Here is a tiny trained network, its code and every weight. The questions are about switching its units off for an input and a target symbol, where a switched-off unit gives its printed mean instead of its output.

import numpy as np


def w(rows, s, z=0):
    codes = np.array(rows[::2]) - 128.0
    scale = np.full(codes.shape[1], s)
    scale[-1] = z or s
    return codes * scale


def f(y):
    return y / 2 * (1 + np.tanh(0.7978845608 * (y + 0.044715 * y**3)))


def softmax(a):
    e = np.exp(a - a.max(-1, keepdims=True))
    return e / e.sum(-1, keepdims=True)


def log_softmax(a):
    a = a - a.max(-1, keepdims=True)
    return a - np.log(np.exp(a).sum(-1, keepdims=True))


def net(x, mask):
    ids = ['ΘΛΠΣΩαβγζημξτφ'.index(c) for c in x.split()]
    T = len(ids)
    res = E[ids] + P[:T]
    u = 0
    for l in range(3):
        q, k, v = (res @ M[l].T for M in (Q, K, V))
        z = softmax(np.where(np.tri(T) > 0, q @ k.T / 4**0.5, -1e9)) @ v
        res = res + np.where(mask[u], z, O[l][:, -1]) @ O[l][:, :-1]
        u += 1
        y = f(res @ A[l][:, :-1].T + A[l][:, -1])
        res = res + np.where(mask[u : u + 4], y, B[l][:, -1]) @ B[l][:, :-1]
        u += 4
    return log_softmax(res[-1] @ U[:, :-1].T + U[:, -1])


Q, K, V, O, A, B = {}, {}, {}, {}, {}, {}
E = w([
[111,33,228],'Θ',
[248,106,179],'Λ',
[78,122,186],'Π',
[11,125,177],'Σ',
[246,109,116],'Ω',
[106,92,109],'α',
[87,68,100],'β',
[129,121,122],'γ',
[95,105,172],'ζ',
[134,105,148],'η',
[166,124,187],'μ',
[79,121,136],'ξ',
[152,117,197],'τ',
[42,168,152],'φ',
],0.016)
P = w([
[149,6,131],'0',
[103,141,94],'1',
[99,81,145],'2',
[118,144,100],'3',
[163,110,168],'4',
[127,146,102],'5',
[116,105,166],'6',
[134,149,104],'7',
[148,127,184],'8',
[142,151,108],'9',
[109,119,177],'10',
[149,154,111],'11',
[102,119,181],'12',
[153,155,112],'13',
],0.024)
Q[0] = w([
[131,141,139],'L0H1',
[248,174,158],'L0H1',
[75,131,133],'L0H1',
[130,48,2],'L0H1',
],0.0057)
K[0] = w([
[123,126,140],'L0H1',
[174,178,255],'L0H1',
[100,103,104],'L0H1',
[197,156,40],'L0H1',
],0.0086)
V[0] = w([
[77,108,106],'L0H1',
[253,155,183],'L0H1',
[184,140,172],'L0H1',
[92,184,135],'L0H1',
],0.0036)
O[0] = w([
[185,146,151,192],'L0H1',
[2,85,80,3],'L0H1',
[67,116,121,90],'L0H1',
[133,165,147,96],'L0H1',
],0.0059,0.0023)
A[0] = w([
[113,208,123,198],'L0N1',
[90,250,113,6],'L0N2',
[162,135,42,4],'L0N3',
[195,147,180,83],'L0N4',
],0.012,0.0043)
B[0] = w([
[42,141,54,252],'L0N1',
[203,250,111,199],'L0N2',
[98,18,77,112],'L0N3',
[83,97,109,188],'L0N4',
],0.013,0.0034)
Q[1] = w([
[146,114,129],'L1H1',
[136,44,136],'L1H1',
[1,101,136],'L1H1',
[84,137,129],'L1H1',
],0.0085)
K[1] = w([
[110,111,107],'L1H1',
[102,66,4],'L1H1',
[215,164,118],'L1H1',
[162,152,148],'L1H1',
],0.014)
V[1] = w([
[179,92,171],'L1H1',
[132,111,171],'L1H1',
[163,147,3],'L1H1',
[221,94,143],'L1H1',
],0.004)
O[1] = w([
[209,110,175,62],'L1H1',
[147,103,171,128],'L1H1',
[116,216,4,58],'L1H1',
[230,117,162,1],'L1H1',
],0.0046,0.0014)
A[1] = w([
[193,227,165,95],'L1N1',
[27,172,203,125],'L1N2',
[124,96,179,1],'L1N3',
[247,205,160,49],'L1N4',
],0.015,0.005)
B[1] = w([
[80,24,84,165],'L1N1',
[220,121,132,254],'L1N2',
[248,71,28,151],'L1N3',
[200,177,197,140],'L1N4',
],0.013,0.015)
Q[2] = w([
[161,178,10],'L2H1',
[89,2,132],'L2H1',
[85,47,195],'L2H1',
[113,119,79],'L2H1',
],0.0058)
K[2] = w([
[150,254,91],'L2H1',
[5,93,78],'L2H1',
[50,48,143],'L2H1',
[98,175,145],'L2H1',
],0.005)
V[2] = w([
[208,254,229],'L2H1',
[83,50,82],'L2H1',
[141,142,157],'L2H1',
[99,90,88],'L2H1',
],0.0029)
O[2] = w([
[104,160,1,9],'L2H1',
[137,110,186,201],'L2H1',
[118,134,74,110],'L2H1',
[143,111,200,154],'L2H1',
],0.0038,0.0012)
A[2] = w([
[72,180,195,99],'L2N1',
[80,190,172,253],'L2N2',
[159,125,84,41],'L2N3',
[6,166,172,170],'L2N4',
],0.021,0.0051)
B[2] = w([
[32,19,98,128],'L2N1',
[178,83,3,148],'L2N2',
[86,155,140,255],'L2N3',
[44,168,239,149],'L2N4',
],0.03,0.0076)
U = w([
[150,49,223,205],'Θ',
[161,138,211,162],'Λ',
[172,201,125,183],'Π',
[119,247,150,139],'Σ',
[86,126,116,128],'Ω',
[61,167,194,18],'α',
[62,149,213,52],'β',
[51,169,151,119],'γ',
[146,125,71,1],'ζ',
[44,107,152,81],'η',
[72,94,104,100],'μ',
[129,188,48,15],'ξ',
[121,104,84,53],'τ',
[65,193,79,135],'φ',
],0.012,0.0064)

Each question gives the input, a string of symbols that net reads in full, and the target symbol t.
The units are the heads (4 rows each of Q, K, V and O) and the neurons (one row each of A and B). Each row of codes is followed by its name. A weight is (code - 128) times the scale printed after its matrix; where a second scale follows, it is the last column's (O, A, B and U).
mask holds one flag per unit, layer by layer, with each layer's heads first. A switched-off unit (its flag False) gives its mean, the last column of its rows in O or B, instead of its output. The means were averaged over made-up inputs and are rounded, as every weight is.
A unit's drop is (log p(t) with every unit on - log p(t) with that unit switched off) / (log p(t) with every unit on - log p(t) with every unit switched off).
The circuit of an input: a set's keep is (log p(t) with only the set's units on - log p(t) with every unit switched off) / (log p(t) with every unit on - log p(t) with every unit switched off). Starting from the 12 units with the biggest drops (on a tie, the unit counted first), units are removed one at a time, each time the one whose removal leaves the highest keep (on an exact tie, the one counted first), for as long as the keep stays at least 0.8.
units of the circuit, in order: the units of the circuit, biggest drop first
top k neurons: the k neurons with the biggest drops, biggest first
k most important neurons of layer l: the k neurons of layer l with the biggest drops, biggest first
input φ φ Σ, target Θ: units of the circuit, in order	L1N2
input γ φ ζ γ η γ φ, target Λ: 2 most important neurons of layer 2	L2N2, L2N3
input Π φ μ ζ, target ζ: 3 most important neurons of layer 1	L1N3, L1N1, L1N2
input Ω ζ ξ φ, target φ: units of the circuit, in order	L0N2, L0N1, L1N1, L2N3
input Θ Ω φ, target Θ: units of the circuit, in order	L0N2, L1N2
input ξ Ω ξ Σ μ ξ Σ, target Λ: units of the circuit, in order	L1N1, L1N2
input Σ ξ α ξ Λ φ φ γ Σ ζ, target ζ: 2 most important neurons of layer 0	L0N2, L0N3
input η γ γ φ τ Θ β β φ ζ Σ μ, target μ: 2 most important neurons of layer 2	L2N2, L2N1
input φ ξ ζ γ φ Σ, target Σ: top 2 neurons	L1N2, L0N1
input Λ Π γ Σ Π η γ φ φ ξ, target ξ: top 4 neurons	L1N2, L1N3, L1N1, L2N2
input Π β ξ μ, target μ: top 2 neurons	L1N2, L1N3
input φ η γ η ξ μ Σ γ Π γ φ, target Λ: top 4 neurons	L1N2, L1N3, L2N2, L0N2
input Λ τ Ω Π φ φ Π ξ, target ξ: top 3 neurons	L1N3, L1N2, L1N1
input γ Ω γ Σ φ μ Π ζ φ η α φ φ φ, target φ: units of the circuit, in order	L0N1, L1N1, L2N3, L0N2
input γ φ β Λ τ β ξ φ φ Σ Λ ξ Σ, target Λ: units of the circuit, in order	L1N2
input μ Σ φ φ α γ γ φ Σ Σ φ γ, target φ: top 3 neurons	L1N1, L2N2, L1N2
input γ φ γ φ η φ φ Π β φ Λ γ, target φ: top 2 neurons	L2N2, L1N1
input φ φ μ Σ γ φ φ, target Σ: top 2 neurons	L1N2, L0N2
input β ξ Σ η, target η: top 4 neurons	L2N4, L1N2, L0N2, L1N3
input Ω φ Θ Σ μ β φ Ω Σ Σ φ, target Π: top 3 neurons	L1N2, L0N4, L2N4
input φ φ Λ Π, target Π: top 3 neurons	L1N1, L1N2, L1N3
input β φ Σ φ τ τ ξ μ ζ Σ η ξ φ, target Π: top 2 neurons	L1N2, L2N4
input η μ Σ, target Θ: top 2 neurons	L0N2, L1N4
input Σ γ Σ Π, target Π: 2 most important neurons of layer 2	L2N3, L2N1
input Σ Λ Π Π τ γ η β, target β: top 2 neurons	L1N3, L1N2
input μ τ φ Σ, target Σ: 2 most important neurons of layer 2	L2N2, L2N3
input φ φ Σ Π Σ φ φ η, target η: most important neuron of layer 0	L0N2
